Below is a small trained network, with its code and all its weights. Each question gives an input and a class and asks what happens when units are switched off, that is, made to give their printed mean instead of their output.

import numpy as np


def w(rows, s, z=0):
    codes = np.array(rows[::2]) - 128.0
    scale = np.full(codes.shape[1], s)
    scale[-1] = z or s
    return codes * scale


def f(y):
    return np.maximum(y, 0)


def log_softmax(a):
    a = a - a.max(-1, keepdims=True)
    return a - np.log(np.exp(a).sum(-1, keepdims=True))


def net(x, mask):
    res = np.array(x, float).reshape(1, 5) / 4 @ E
    y = f(res @ A[0][:, :-1].T + A[0][:, -1])
    res = res + np.where(mask, y, B[0][:, -1]) @ B[0][:, :-1]
    return log_softmax(res[-1] @ U[:, :-1].T + U[:, -1])


A, B = {}, {}
E = w([
[153,183,83,84,206,104,120,155,42],'x0',
[83,214,79,193,59,142,85,96,103],'x1',
[121,119,115,109,116,130,121,137,128],'x2',
[176,150,112,89,140,244,132,52,152],'x3',
[154,120,114,110,110,87,113,118,133],'x4',
],0.011)
A[0] = w([
[150,143,113,69,130,171,133,71,156,8],'n0',
[144,170,94,103,179,126,100,148,62,94],'n1',
[202,49,172,35,226,116,202,193,176,165],'n2',
[111,54,177,200,37,148,125,105,217,96],'n3',
[118,233,92,155,71,124,66,129,112,210],'n4',
[154,174,97,121,195,115,110,171,61,111],'n5',
[54,92,154,182,126,38,116,233,77,22],'n6',
[191,156,109,65,131,200,120,14,144,18],'n7',
[179,172,98,86,175,211,117,72,168,2],'n8',
[144,131,112,159,160,155,153,179,134,140],'n9',
[171,185,117,104,162,138,121,171,75,112],'n10',
[103,120,140,156,129,76,135,174,120,128],'n11',
[87,236,56,180,70,151,1,111,120,157],'n12',
[139,192,66,86,211,113,127,162,83,83],'n13',
],0.0083,0.0019)
B[0] = w([
[160,135,103,162,105,165,80,134,76,172],'n0',
[70,64,84,81,99,107,198,43,177,180],'n1',
[47,235,205,128,226,63,58,158,188,242],'n2',
[104,33,87,55,61,99,209,76,202,236],'n3',
[70,158,199,120,189,111,97,171,144,215],'n4',
[103,77,83,106,91,111,179,51,185,187],'n5',
[254,113,24,209,155,197,85,130,20,212],'n6',
[203,137,106,171,104,187,80,119,71,210],'n7',
[175,122,75,142,136,157,114,128,75,197],'n8',
[144,144,162,172,104,92,137,113,144,143],'n9',
[129,86,96,115,81,88,166,96,173,175],'n10',
[226,189,63,158,131,148,96,134,90,171],'n11',
[72,176,215,111,196,99,101,179,186,248],'n12',
[118,47,95,66,102,102,165,94,170,194],'n13',
],0.008,0.013)
U = w([
[53,205,240,120,192,91,49,192,169,172],'0',
[105,39,98,86,38,105,255,101,178,1],'1',
[245,137,81,178,114,201,56,156,30,243],'2',
],0.009,0.0008)

Each question gives the input, the list of numbers given to net, and the class t.
The units are the neurons (one row each of A and B). Each row of codes is followed by its name. A weight is (code - 128) times the scale printed after its matrix; where a second scale follows, it is the last column's (A, B and U).
mask holds one flag per neuron, in row order. A switched-off neuron (its flag False) gives its mean, the last column of its row in B, instead of its output. The means were averaged over made-up inputs and are rounded, as every weight is.
A unit's drop is (log p(t) with every unit on - log p(t) with that unit switched off) / (log p(t) with every unit on - log p(t) with every unit switched off).
The circuit of an input: a set's keep is (log p(t) with only the set's units on - log p(t) with every unit switched off) / (log p(t) with every unit on - log p(t) with every unit switched off). Starting from the 12 units with the biggest drops (on a tie, the unit counted first), units are removed one at a time, each time the one whose removal leaves the highest keep (on an exact tie, the one counted first), for as long as the keep stays at least 0.8.
circuit, biggest first: the units of the circuit, biggest drop first
k most important neurons: the k neurons with the biggest drops, biggest first
drop when u is switched off: that unit's drop, to one decimal
input [-6,-4,4,-7,-6], class 2: circuit, biggest first : [n6]
input [1,7,4,7,-4], class 0: 4 most important neurons : [n12; n4; n6; n11]
input [8,-5,7,-8,3], class 1: 3 most important neurons : [n5; n13; n1]
input [6,7,-7,3,-5], class 0: 2 most important neurons : [n12; n4]
input [2,-2,-4,-4,-2], class 2: 2 most important neurons : [n6; n12]
input [4,2,-2,-6,-4], class 2: 2 most important neurons : [n6; n3]
input [-3,-8,-7,7,0], class 0: 2 most important neurons : [n2; n6]
input [-4,-7,6,6,-7], class 0: 2 most important neurons : [n2; n6]
input [-3,-1,-4,-4,-7], class 2: drop when n13 is switched off : 0.1
input [1,0,-6,4,5], class 2: drop when n3 is switched off : 0.0
input [-6,-6,2,-5,1], class 0: drop when n1 is switched off : 0.9
input [-3,-7,8,8,-6], class 2: drop when n0 is switched off : 0.5
